Below are the code and all the weights of a small trained network. Each question names an input and a class and asks about switching units off, where a switched-off unit gives its printed mean instead of its output.

import numpy as np


def w(rows, s, z=0):
    codes = np.array(rows[::2]) - 128.0
    scale = np.full(codes.shape[1], s)
    scale[-1] = z or s
    return codes * scale


def f(y):
    return np.maximum(y, 0)


def log_softmax(a):
    a = a - a.max(-1, keepdims=True)
    return a - np.log(np.exp(a).sum(-1, keepdims=True))


def net(x, mask):
    res = np.array(x, float).reshape(1, 2) / 4 @ E
    y = f(res @ A[0][:, :-1].T + A[0][:, -1])
    res = res + np.where(mask, y, B[0][:, -1]) @ B[0][:, :-1]
    return log_softmax(res[-1] @ U[:, :-1].T + U[:, -1])


A, B = {}, {}
E = w([
[221,182,100,157,8],'x0',
[39,135,70,255,121],'x1',
],0.0094)
A[0] = w([
[85,150,53,235,148,13],'n1',
[69,144,123,185,116,136],'n2',
[98,49,128,116,206,32],'n3',
[204,103,226,36,129,36],'n4',
[179,189,171,164,69,55],'n5',
[33,169,213,125,238,28],'n6',
[167,154,77,144,31,53],'n7',
[164,215,78,131,37,37],'n8',
[98,52,179,146,204,42],'n9',
[90,95,144,124,233,28],'n10',
[192,157,90,150,115,254],'n11',
[230,160,233,49,148,32],'n12',
[146,148,112,123,9,40],'n13',
[58,118,104,254,85,27],'n14',
[90,159,30,230,125,23],'n15',
[193,226,104,168,77,114],'n16',
],0.0085,0.0099)
B[0] = w([
[126,190,86,122,7,183],'n1',
[179,147,104,173,132,199],'n2',
[83,116,150,86,88,160],'n3',
[174,223,53,141,31,188],'n4',
[50,104,157,14,87,156],'n5',
[58,96,174,77,84,183],'n6',
[52,66,185,33,73,169],'n7',
[17,100,180,6,49,170],'n8',
[28,116,167,57,103,165],'n9',
[2,98,173,10,61,166],'n10',
[162,103,176,141,244,255],'n11',
[124,188,29,145,31,188],'n12',
[13,132,166,28,79,159],'n13',
[143,183,95,145,86,198],'n14',
[121,215,52,108,48,189],'n15',
[122,108,180,148,132,196],'n16',
],0.012,0.0094)
U = w([
[86,80,197,72,101,45],'0',
[154,187,4,116,76,37],'1',
[182,75,158,142,225,255],'2',
],0.015,0.011)

Each question gives the input, the list of numbers given to net, and the class t.
The units are the neurons (one row each of A and B). Each row of codes is followed by its name. A weight is (code - 128) times the scale printed after its matrix; where a second scale follows, it is the last column's (A, B and U).
mask holds one flag per neuron, in row order. A switched-off neuron (its flag False) gives its mean, the last column of its row in B, instead of its output. The means were averaged over made-up inputs and are rounded, as every weight is.
A unit's drop is (log p(t) with every unit on - log p(t) with that unit switched off) / (log p(t) with every unit on - log p(t) with every unit switched off).
unit that matters most: the unit with the biggest drop
top k neurons: the k neurons with the biggest drops, biggest first
drop when u is switched off: that unit's drop, to one decimal
input [-2,4], class 1: top 2 neurons : [n11, n16]
input [2,-5], class 1: unit that matters most : n12
input [7,6], class 0: top 2 neurons : [n7, n8]
input [-1,-4], class 1: top 2 neurons : [n4, n12]
input [6,-6], class 0: top 2 neurons : [n8, n7]
input [0,-4], class 1: top 2 neurons : [n12, n4]
input [8,7], class 0: drop when n7 is switched off : 0.2
input [4,-2], class 0: drop when n8 is switched off : 0.1
input [-5,6], class 1: drop when n1 is switched off : 0.3
input [0,-5], class 1: drop when n11 is switched off : 0.0
